Known rows, with every step that occurs:
pimon-fupa-votirav-fafu: [-102  -76 -355 -130    2 -366  171 -120  -35 -172  124   45   47  296
 -146   40  -54  263   40 -141  137  181  -58 -238  -77 -323  315   77
 -155  126  212  -56  -49 -323 -131  323 -129  -90  -23   -4  -45 -189
  196 -312 -132 -247    0 -146   43  -12 -108  -29   15]
muze-fupa-votirav-tikev-fafu-bezeg-folarag-pege-suga: [-332 -151 -416  -57  184  315  104 -176 -174  110 -127   62   59   32
  -87   19 -441   30   59  188 -151   47 -100  104   24   11  -47 -178
  -61  268   82  169  -73 -466 -315 -163  394  -48  -57  -65  -12 -221
  237    6 -265   31  333  481  -91  137  242  -17  -77]
fafu-bezeg-folarag-neke-fupa-votirav-tikev: [ -63  -74 -411  -40  158 -111   15   61   -6 -252  -37  312  307  143
 -152 -210 -343   61  429  167  173    9  247   81   -3 -269  107  104
 -291  295  -45  125 -328  274  244   94   94 -169  112  352 -156 -117
   46 -194   94 -270  236  123  -41 -140   55 -127  148]
pege-suga-limifur-muze: [ -61  -58  243  131  -76   -4  -81  310   -8   20 -155  -92  -89 -224
 -108  104  332  316 -310 -292 -155  -64  -74    0  203   41  -39  139
 -196 -110  103 -161  -57   79    7  -63 -177  -70  -33 -368  -47 -123
  -28   77  145   88 -169   46  -55  147 -138  103 -175]
muze-suga-limifur-pege-fupa-neke-pimon-bezeg-folarag: [-169  272   48  -16   22   26    6  129   26  108 -298   13  -88 -103
 -209  -21   32  -12  123  -79 -102 -102   80  117   92 -181   32   -8
    4 -223   85   63  261  108  196  -54 -115  239   95  172   81 -135
   58  455 -160  245  250  -89   92  167   22   43   77]
folarag-neke-pimon-votirav: [ 428  164 -221  -98  -40 -527    8  155  138   34  266   57   49  181
   79 -197  119  -96  201 -151  106  167  308   22  179   49  443  403
   10  -42  200   51 -222  163  220  187 -501   94   11  304  -40  -24
  142 -325   30 -146  -42 -348   -3   80  -78 -193   42]
muze-limifur-meno-tikev-fafu-bezeg-folarag: [ -54 -275  499 -134  311  287  261 -138  -56  300 -182 -106  -25  -52
 -196  115   16 -174 -275  346  154    8 -103 -192   79  140  -95  155
    6   35  -53  112  185  -15  135 -126 -238    9 -143 -142 -246  227
 -175  128 -141  -30   34  364 -197   58  182  -71 -215]
meno-fafu-bezeg-folarag-pege-limifur-muze-fupa: [-101   11   93  167 -154  221 -222  119   20   84  -15 -201  141 -160
 -106  433  -98 -274 -111   85   40 -228 -199  159  -87  -11   31 -120
  -26 -138  -74  140  -18   93 -193 -116  152  191  -47 -169  -96   75
  122  -86  -48  172 -228  385  129   46   58  224  112]
fupa-neke-pimon-bezeg-muze-limifur-meno-fafu: [ 161  165   62 -179    2 -121  -42 -160    0   71  119 -115  -55  -57
  -51 -151   68 -248   -2 -108  153 -235 -110 -170  -97 -117 -157 -149
  198 -152 -245  -20  114  402  220  260 -230  155  271  120   17  238
   81  -22  -13   58  135 -100   20   64 -195 -104   74]
muze-suga-limifur-pege-fupa-neke-pimon-folarag: [-135  109  265  -28  -78 -175  -29  112  137   57 -184 -127 -272  -54
   32 -138   81  151 -127 -148 -320   15   -5  -72   55  -58   88   68
   19 -233  104  -51  232 -170   -8  -14 -138  170   64    8   32 -272
 -219  391  -93  200   75 -209  -23  198  -46   66   -6]
folarag-neke-pimon-votirav-tikev-fafu-bezeg: [ 247  111 -191 -196  311 -306   23 -117  154   98  177  186  153  136
  -38 -159   -6 -198  220   77  -57  149  212  -34   63   -7  295  293
   75  182  268  -51 -430 -229  100  278 -353  -52   63  425 -112 -100
  148 -416  -31 -182  204  -58   41  118   79 -401 -126]
fafu-bezeg-folarag-neke-pimon: [ 272  168 -158  -26   83 -332 -147   98  419  117   68  -18  279   48
    2  -51  -81  -99  312  184  162  -11  379   -1  109   78  366  211
 -271  128  -14  284 -308  525  315   94 -291   78   20  414 -107   61
  166 -174  -61    7  -43  -93   61  136   15 -228  -10]
pimon-bezeg-muze-limifur-pege-folarag-neke: [ 168  204  134  -24 -145  137 -122   79  -82   86  -58   93  -23 -275
 -180   51   14   17  157   42  -26  -64  114  326  124  254   14  139
  -11  -25   11   86  -41  244   87 -136 -387  320  131   80  -30  158
  183  158  162  158   24  269   11 -213  168 -162   46]
suga-muze-limifur-pege-fupa-votirav-pimon: [-518   66   56   20  -72  180  -22 -200 -240  -54 -178   58 -132 -196
 -154  -95  211  307 -253 -401 -233  173 -413  -44  273 -129 -207 -186
 -137   76  222  -48  312 -241 -132  -95  194 -219 -229 -352  279 -306
  -60   33 -117   41   42 -208   68  111  -22   19   45]
tikev-meno-muze-limifur-pege-folarag-neke-pimon: [ 493  216  557 -209  -13  -78   -3  -63  -54   32   24  -22 -172 -102
  221    0  110   27 -151   94 -283  173   59   63  203  179   71  337
   26 -258  -63   64  127   84  107 -207 -361  172  -19 -100  -73  282
 -128  -11  144  130 -379   37  -29 -236   49 -213  186]
folarag-pege-fupa-votirav-pimon-bezeg-muze-suga-neke: [-504  156 -663  138 -243  238  -47  -83 -344  -63  -10   55   58  -89
   43  129  -16  133  277 -164   -3 -125   -7   58  191   49 -173 -377
  146  255   66   12   95  -82 -102  203  564  163 -226   11  351 -331
  278   36  -95  121  173 -154  313   91   30   70  -91]
meno-tikev-fafu-bezeg-folarag-neke-pimon: [ 185  133  -12  -23  231 -106  143  -13  320  182  -20 -154  137   79
   75  100  -76 -181  -62  396   -9  -34  314 -219  117  223  201  210
 -126   80 -171  181 -186  196  192   27 -124  106 -189  168   -7  141
  -49 -354 -184 -190  121   42  122   98   89 -222 -175]
votirav-pimon-fupa-muze-limifur-pege: [ -69   57    4  -28  -27 -136   70 -216  -83 -221  -48   49    7   79
 -502   47  201   72 -215 -512 -241  264 -288   19  -49  -91 -117   27
   24 -222  270 -204  226 -246  -25   39 -236   85  -67  -31   64  103
  -15   47 -430  -81  -70 -180   73 -164  100  -33   56]
pege-fupa-votirav-pimon-bezeg-muze-limifur-meno-tikev: [-423  -32  135 -210  -76  364   78 -185 -404 -198 -188 -124 -146  -71
 -278  -90  -61 -145 -195 -223  112   81 -109  130  163 -178 -104 -257
  222   97  158  -69  202   68   35 -159   79  180 -103 -207  286  120
  -18  169  106  -51  180 -126  -84   95   48   75   -5]
votirav-fafu-tikev-meno-muze-fupa-neke-pimon-bezeg: [ 426  169  -28 -203   80 -390  -71 -466  -64 -147  -86   73   35  255
  144   33   17  -80   47 -107 -134    8 -141 -117 -136 -297   74 -283
  349  -22 -123 -178 -236 -390  165  208  -59   92  292   77  129  151
  -56 -127 -150  229   -5 -192  105  129   56 -193  -76]
votirav-pimon-folarag-neke-fupa: [ 373   67  -54  -28 -149 -491    6  187  140 -351  110  -43   32  260
   33 -112 -112  157  142 -222  -60  285  362  -56  117  -25  416  248
   56  186  153    1 -235  -46  215  171 -294   87 -141  203 -153  -54
  -96 -265  162 -157  -54 -344   63   -3  -76  -78  -35]
votirav-pimon-folarag-neke-fupa-muze-limifur-meno-fafu: [ 302  -61   49 -187  -71 -151   47   30  -61 -314   28  -95  -16  206
   86 -154  -94   92  -51 -218  -83  103  -80 -100  -41 -146 -175   52
  235 -108  -45 -199  103 -144   24  264 -213  158    4   70 -186  251
 -232 -308  132 -246 -142 -181   13 -103 -156   87  261]
bezeg-neke-pimon-folarag-pege: [ 429  102  -73   14   41 -451   19  177  308  -69  173 -262   -8   72
   48  -60  -73 -178  188   32  153  197  509  -54    1  164  388  198
   60  -20   15  110 -225  394  133   42 -269  -19 -133  309  -40 -180
  141   43  -67   61  -15 -198   43   41   25 -122  -84]
suga-pege-limifur-muze-fupa-votirav: [-270 -166  142   42 -203  237 -110  -36  -51   65  -42   -1 -279 -274
   95  101  246   66 -337 -283  -91 -113 -499    1   14 -215  -74 -246
 -177 -173   40   62    7 -226 -156  -71  179 -275  -89 -338  187 -308
  -83  173 -100  152  -61  108   41   63 -127  249   77]
pimon-votirav-folarag-pege-muze: [ 312  241  -68   75  165 -196 -108  126  -87 -107  286  118   54   23
  -33  -33   73   -7  379 -128  151  283  198  248   25  109  304  302
  127  131  523  -92  -94 -245  -95 -230  -48    6  -79  121   -4  -57
  294    0  276   79 -121 -291 -119 -274  213  -69  129]
folarag-pege-muze-suga-limifur-meno-fafu-bezeg: [-360 -183  203  129  -65  411 -209  182 -127  201   34  -42   53 -116
  187  120  182  -35  -82  275   40 -183 -203   77  -49   62 -205  -76
 -113   80  -86 -128  162  -78 -340  168   95   93  101 -211  -42   61
   49   57   80  138 -390  169  -48   34 -165  312 -121]
votirav-tikev-meno-fafu-bezeg-muze-suga-limifur-pege: [-279 -330  162  282   73  259    3 -248 -234   19 -290  201   44 -361
 -322  305  126  194 -131  244  -98 -209 -390 -157  -83 -138 -376  149
   39  -67   20 -142  -52  100  -16   41  155 -117  -58  -91 -155  125
  -17  -73  -77  149  -78  358  -48   -2   55   19   13]
fafu-bezeg-neke-pimon: [ 187   -2  -97  103   76 -414 -143   11  470  109   85  -58  219  -68
  -24   32   74 -203  112   33  142 -161  308  -89   36  -80  315  116
 -268  174  -12  169 -266  622  239  127 -307 -173  157  216  -10  -81
  115  -18  -40   -9   63 -113   35  316 -164 -184 -187]
pimon-fupa-votirav-folarag-pege: [ -12   35 -399 -134   91 -257  222  -38  -99 -275  248   91  133  293
  -88  -98 -170  118  303 -189  171  334  105 -106   29  -77  305  194
  -93   95  315  -71   63 -305 -228   85   29 -133 -135  124  -57 -184
  237 -139 -112 -187 -133 -188   39 -297  169  -62   84]
votirav-folarag-pege-muze-limifur-meno: [ 191   58  473  -72  102   63 -240   34 -319   23  212   27  -45 -127
 -119  -85  114   68  152  -48  121  307   59  158   82  147    5  110
   86   65  312 -203   55 -137 -131 -192 -100  -57  -25 -147  -73  145
   71  292  349  174 -268  -60 -137 -325  143   29  146]
folarag-neke-fupa-muze-limifur-meno-tikev-fafu-bezeg-pimon: [-132 -195   94  -10  229  367  187  -86   93  146  -67  200   -5  116
    6  -97  -19 -257 -280  101   64   25  -81  -29    8  -22 -380  -69
   -1  -25 -267  -33   82   22   10  127   47  -81  117 -135 -216  293
 -351 -111   83 -230  210  231  105 -180 -146  -25 -107]
suga-meno-tikev-fafu-bezeg-neke: [ -93 -318   93  259   -6  -34  224   26  185  260 -100   59   88  -82
   78  284  186   15 -135  347  173 -247   70 -302  -60  279  -16  101
   31  218 -207   21  -61  297   14  -98   59 -325 -144  -50  -80 -110
 -108  -62  -39 -282  116  144 -129  187 -171 -103 -359]
fafu-tikev-meno-muze-fupa-votirav: [  40 -297  -63  -45  -22  -40  149 -367 -147 -196 -167   87 -107  200
  176  112   51  -10 -285  -93  -55  125 -341 -109   38 -202   -3  -99
   24  -57 -220   16  -43 -408  -28 -146  107  -96  -32 -467   56   32
 -199 -104 -218  102 -272    3 -235  100   79   17 -114]
muze-limifur-pege-suga-meno-tikev-fafu-bezeg: [-366 -249  478  107  -34  336  122 -122 -129  401 -210   26 -157 -245
 -191   -6  213   91 -547  200 -246  -62 -400 -191  -74  445 -303  -90
   63   34  -47  -91  234  -66  -54 -215  -39 -149  -25 -350   69   48
 -252  216 -118  -81  114  468 -126   77   19 -119 -335]
fafu-tikev-meno-muze-fupa: [ 265 -224  178   80 -152 -133   25 -232 -117 -156 -125   34  -77  141
   98  286  165   19 -369  -88  -76  185 -159  -40   57  -40   61   62
  100 -105 -130  -45 -127 -313   95 -210  -81    2 -113 -474  -49  211
 -223  -91 -110  150 -343  -12 -195  121   79   18 -192]
meno-muze-suga-pege: [ -59  -77  -77  335 -144  172  129   38 -112  -65   88 -117 -122 -153
  178  175  353  220 -445   59 -181  -13  -60 -247    1  145 -234  139
 -152  -45 -104  108   42  -53   48   33   81  -75 -202 -219  185   10
 -259   41 -214   63 -194  -43   89   10 -106  203 -110]
limifur-meno-fafu-bezeg-neke: [   9 -335   20   93  -92 -211   94   55   96  279   47  -35  211  -14
  121  233   64 -156  -29  175  425 -331   97  -78  -56 -131   95  257
  -66  146  -50  152  -63  444  -18  124 -288  -12  105   37 -298   32
  101 -136  -24 -185 -170  255 -257  236 -346   19 -155]
fupa-neke-folarag-pege-limifur-meno-fafu-bezeg-muze-suga: [-250  -61  108  118  -45  281 -173   45   69  288  248 -127   63  -89
   39   14 -133 -243  179  223  214 -511  -80  139 -352  137 -249 -231
   15  -64 -322  100  175  203 -171   77  376  168  303   70  -63  311
   16  250  148  126  -47  174  -94 -127  -17  266  135]
suga-meno-tikev-fafu-bezeg: [-153 -243  224  106   39   -5  205  -59  264  198  -46  -12   19   21
   18  153  195   45 -290  291  134  -37 -142 -391  -86  296   52   40
   36  229 -123   13   51   -8  -29   21   23 -294 -194 -127 -100  -78
 -137 -129 -114 -234  -13   98 -129  142 -120 -121 -343]
limifur-pege-suga-meno-muze-fupa-neke-pimon-votirav: [  55  116  -81   20 -276 -267   -7  117 -171  300  -50  163 -169   44
  247 -220   86   19 -120 -384 -335  -20 -307  119 -198  -38  -45  176
  146 -209  212   96  170    1  231 -372  -45   53  274   47  136  -79
 -239  206  -10   79   43 -135  -96    7 -121   -1  169]
folarag-neke-pimon-bezeg-muze: [ 305  288 -338   -8  -75 -270 -172   85  254  -53  171  -49   78   12
  -46  -38   44 -147  185  -94  157   73  340   32   39   62  300  115
  -50   94  -49  117 -425  501  333  199 -301  139   55  237   89  140
  209 -197   82   45   56 -216  193  -28  -73 -209  -26]
bezeg-folarag-neke-fupa-muze-suga-pege-limifur: [  -2   -5 -190  357 -174  328  -53  227   73 -143  -37  134 -127 -144
   36  135  161  258   41   16  -40 -182   30  231  -75    7 -320 -114
 -194 -279 -166    8  -10  190  142  -76  306  -67 -147    2  179  155
  -90  157  113  -65  113  -38  181 -258  -82  342  306]
fupa-muze-suga-pege-folarag-neke-pimon: [ 244  234 -104   58  -74   72 -147   99  354   88   15  -59  -83 -204
  380  -64  164  296   26   90 -233 -155  133   55  118   94 -183  -84
 -204 -181  -61   28   91  -12  -88  122   73   38  -31  155  203  -11
   66    0  -52   43   -4 -166  175   51  -62   75  198]
fupa-votirav-pimon-bezeg-folarag-pege-suga: [-119  198 -464 -107  125   69  238  -19 -108 -189  -69 -119   85  147
 -244 -143 -248  -41  360 -135  130   90  190  208  160   33  182 -252
  149  186  177  170   58   21  -67  -35  122  197 -138  281  234 -207
  504   70 -308   66  161  -43  -25   78  157  -60  -53]
muze-fupa-votirav-fafu-bezeg-neke-pimon-folarag-pege: [  56  -89 -488 -163  156 -319 -173 -165  218   64   47  -75  197   81
  207 -164 -458 -149  397  145    5   -6   35 -125 -164 -238  310 -143
  -93  326  100  180 -298  -28 -135  293   27 -135  245  437   24 -325
  147  -60 -104  157  145   35  226  205   99  -79   59]
neke-fupa-muze-suga: [  19 -118 -307  231   25  -61  -22   66  181 -211   32   -9  -30   98
 -137   37  100  117 -275 -227  -50   58 -101 -123 -123 -252 -136    0
 -185    1 -107  -48  123  -57   77  236   88  -91  125 -348  -67  124
 -198   53   -2  -80   36  -55   48  -99 -141  206  132]
neke-folarag-pege-suga-limifur-muze: [  40   82  258   28   45   90 -199  474   65   66   54 -146    4 -193
  -82 -110   66  174  -93 -154  -62   84  104  100   32  250  -45  144
 -240 -125   41  -79   21    4   13  -66  -18 -143  -40 -156 -135   23
   13  187  241  177 -166   34   41  -56  105  140  -28]
pimon-fupa-neke-folarag-pege-limifur-meno-tikev: [  27   50  480 -247 -190  -30  227  296 -152   -6  291 -130 -123  403
  -31 -117  -48 -176   69  -48  252   13  270  222 -151  210  177   49
  173 -303  -96 -176  290  -38  -71 -166   -3  166   13  111  -50  205
 -127  272    2 -281  -73 -169 -234 -369   50  230   -3]
suga-limifur-meno-muze-fupa-votirav: [-204 -370   22 -146  -89   78  210   97 -211  -54 -140   16 -102  135
  267   20   69  163 -219 -176  -42    0 -373 -147  122 -285  -40  250
 -235  -26  -48   56  179 -164  -85  -52 -110 -196   23 -294  -43 -129
 -344    6  -16  -37 -347  -78 -134   69 -203  345   88]
bezeg-pimon-votirav-folarag: [ 399  140  -75  127  270 -372  256   31  149  -67   41  158   73   72
 -335   12    7   18  393 -188  265  177  322  -52  280 -196  380  374
  174  -50  538   79  -68   50  139 -131 -303 -129 -112  319 -181 -188
  190 -170  171   32  187 -361   -8  155   75 -182   71]

Rows:
[ 143  -62 -288  -91  146  -17  270 -147 -366 -338  -67   46  -97  202
  -12  114  -61  -19  -19  -35 -269  150  186 -190   43 -500  -18  109
   78 -172  -58 -150 -156   -4  160  -40  123  -78   42 -104  107   11
 -145  -66  -84  -57   55 -164   49  -68   41  -59   88]  bezeg-neke-pimon-fupa-votirav-tikev-meno-muze-suga
[ 139  -13  583  -82  -31  169 -198  -19 -187  -52   -8 -219 -186   -4
  -41  -63  103 -196 -160  169   66  208  -41  155 -129  210 -137 -274
  275 -225 -126 -282   -5 -291 -104  -99 -198  251  -64 -236   35  134
   -6   67   78  185 -276   89 -205  -43  187   52 -179]  pimon-folarag-pege-muze-limifur-meno-fafu-tikev
[   5   79  -77  -44  122 -135  -95   18  526  166  132 -220  -31   10
  265   88 -193 -348  -43  168   84  211  370   53 -103  178  403   73
  -14  226  126  232 -189  -77 -120  -29  -69   12 -161   76 -135 -182
  209   76   51   98   93   43   51  206   -5 -220 -292]  tikev-fafu-bezeg-neke-pimon-folarag-pege-fupa
[-159  -71  321  -30  -69  271 -269  -14 -131  162  244  -73   50  -95
   91   -7  121 -238 -162  209  152  -15 -184  117 -113  205 -129 -139
   -4  115 -112  -45  128   25 -272   80  -50  120  125 -213  -76  205
  126   23   66   74 -336  234 -161  -68 -128   74  -95]  folarag-pege-muze-limifur-meno-fafu-bezeg
[ 188 -279  -86  122  126   31   -7 -244  -41 -376  -37  254  179  -79
 -122  134  -12   21  -38   99    3 -233 -125 -105 -137 -248 -399  -80
  106   -1 -290 -257  -56  280   23  120  167 -324  188  -73 -210  270
  -38 -193  118 -243  174  179 -114  -10 -155  -80  139]  votirav-tikev-meno-fafu-bezeg-neke-fupa-muze-limifur
[-102   15  -95  -72  -73 -277  171   33  -78   -6 -211   49 -144   73
   62 -214  -85  313   53 -358 -244   19 -172 -127   59 -214   30  -16
  -29   95  285   43  111 -158  291   30   11  -83 -111   72   91 -502
 -145   44  -48  -40  189  -50   84   24  -47  -81  -89]  limifur-pege-suga-neke-fupa-votirav-pimon-folarag
[-415 -300 -335   94   89  244  117 -312  111  133 -110  -40  -27  -40
  110  190 -154 -126 -400  124 -105 -170 -405 -274  -58  -43  -72  -91
 -224  284 -199  227   -8 -228 -160  -58  338 -107  -28 -401   87  -13
 -168 -194 -224  -71  221  243  -11  145   58   39 -204]  meno-tikev-fafu-bezeg-muze-fupa-votirav
[ 124   39  129 -204 -117   67  -22  -29 -190    8   85   25 -164  -46
  469 -126    6  111   95 -137 -164  -21 -142   10   93 -254    1   88
 -122 -174  204    6 -101 -109   -9 -176   43 -239  -41  109  345  -27
 -291  -22  266  -21 -218 -262  206 -140  -94  218  414]  suga-pege-limifur-meno-muze-fupa-votirav-folarag-neke-pimon
[ -52  -51 -277 -148  405   25  348 -199  255  -47  -73  107   16  220
  -53 -120 -277  -70  291  283   25  100  235 -195  132  -42  180  -72
  154  235  -55  144 -410 -297 -209  178   21  -81  -12  378 -187 -463
   63 -308 -204  -72  357  127  -58  166   39 -354 -254]  fupa-votirav-tikev-fafu-bezeg-pimon-folarag-neke
[  14   93  101  131 -196  -15 -116  151 -163   68   39  -41  -43  -59
  -83  244   24  -71   91 -200   22 -170  -51  279    8  100    7 -108
  122 -236 -116   62   47   24 -154 -247  273  203   -7  -98  -73  -75
   68  286 -122  195  -74  135  -54 -186   67  213  165]  bezeg-folarag-pege-limifur-muze-fupa-neke
[ 130  493 -218  -87   99  216  -42  105  -63   21  -11  -47  -14  -48
   42 -330   56   96  326 -123 -159  -82  102  100  213  300 -247 -397
   71  -57 -209  -35  127  306  183  -27  154   33  127  215  289  -77
  233  233 -141  285  305 -175  183   -2  163 -141  -67]  fupa-neke-pimon-bezeg-folarag-pege-suga-muze-limifur
[-256  172 -232  169 -131  394  109  131 -192 -244 -271 -137   63   42
 -277  169  -65   56   98   41   91  109  134  183  -26  170 -232 -354
  464  -18   76 -119  310   36  -95 -221  542  239 -341  110  269   66
  116  228 -161  -30  115 -183   79  -23  177  220  163]  votirav-pimon-bezeg-folarag-pege-fupa-muze-suga-meno-tikev
[ -99  245  117  -38  -74   83 -216   10   17   87   70   57  -87 -205
 -276 -133  -73 -119  -12 -178   65  -28    3  215 -202  132  -68  -36
    8  -42  -47  155  162   90  197 -208  -39  154  237  -17  -56  217
   14  503  123  213  330   32 -123 -105  119  -98  100]  pimon-bezeg-muze-limifur-pege-fupa-neke-folarag
[ -94  -16 -192   49   66  158   42 -179   52 -248  -17   39  181   52
  -58  293 -202    5   51  270  343   86   30  218 -171   39 -119  -34
  262   21   38   25   44  -26 -322 -175  507   72 -314   58 -254  165
  411 -176 -138 -114  -90  212 -298  -95   29  -38  217]  votirav-tikev-meno-fafu-bezeg-folarag-pege-fupa-muze
[ 112 -184   59   20 -138  -42 -104  -42 -149 -152  -28  150   74  104
  -27 -114  131   -3 -225  -94   97  -43 -156   66 -122 -107 -455 -127
  -11 -285 -348 -362   21  -15   79  257 -161   36  136 -249  -66  411
 -228 -295  140 -323 -134   87  -11 -140 -132  126  110]  folarag-neke-fupa-muze-limifur-meno-fafu-tikev
[ -51  -10  236  235 -155  320  -87  254  180  165 -185 -105  -56 -141
  -30  238   81  -70  101  250  -62 -317    8 -104   -4   29  -71 -317
  315 -215 -224  -18 -220  240 -115   59   81  159  122   61 -123 -167
 -147  -91  246  218  -98  175  168  222 -168   36  -47]  pege-limifur-muze-suga-meno-fafu-bezeg-pimon-folarag-neke
[-157   51  -21 -111  111   81 -114 -101 -125  -80  -13  223  187  -74
  158 -174 -244  127   49  175 -274 -116 -216   87 -143 -181 -153   78
 -405  240  -37   75   41 -112  -52  143  -46   -6  404   48    8   64
 -209 -143  336 -123  -91  327  235 -354   35  -53  261]  meno-muze-limifur-pege-folarag-neke-fupa-votirav-fafu-bezeg
[  -6  183 -252 -181  -25 -221   -4  104   27  -81  119   76    6  166
   -7 -339 -195  237  347 -233    3  352   88  -70  -55  -66  233  -67
  -63  -14  404 -149   79  -26  -18  -89  129 -302  -80  178  152 -207
  257    3  198  -99   -1 -336  161 -127   68 -115  173]  neke-pimon-fupa-votirav-folarag-pege-suga-meno
[  91  -61  436  -66 -282  -95 -115   33  -90  134  131  -96  -34  170
   33  -15  -92 -184   52   12  162 -270  -36  213 -180   73  -58 -312
  200 -364 -315 -176  198 -275 -208  -46   77  119  127  -70   12  179
  -69   63    8  -48  -70   13 -180  106    9  314   67]  muze-fupa-neke-folarag-pege-limifur-meno-fafu-tikev
[ -96   -3  476    4   12  314  -43  377 -293  147   64  -76 -121   15
  178 -187  106   85   49  203  -52 -174  121   92  -14  267 -293  -39
   24 -126 -295 -229  348 -119 -132 -129  311   90  139  -97   51  146
 -307  437  118   55  -59 -156 -207 -216   70  387   14]  fupa-neke-folarag-pege-muze-suga-limifur-meno-tikev
[ -36   74   55  -13   93  -10   62   45  352   78   48 -341  -55   44
  257  110 -198 -390 -241  306   -2  135  420  -20  -51  281  290   54
   91  152    1  109 -106    3 -119 -140   44  100 -242    4   38  -89
   -9   -2  -14  -82  169   50   57  172   67 -138 -346]  meno-tikev-fafu-bezeg-neke-pimon-folarag-pege-fupa
[-230  -21 -184   59  -25  250 -382 -126  103    0   35  386  129 -427
  284 -221 -190  376  289  239  -47 -261 -188  122 -118  -63 -290 -207
 -541  314   -4  121 -109  123   46  173  267 -315  155  235   85   18
  148 -116  521   -7  225  148  326 -160    8  -50  207]  suga-pege-folarag-neke-fupa-votirav-fafu-bezeg-muze-limifur
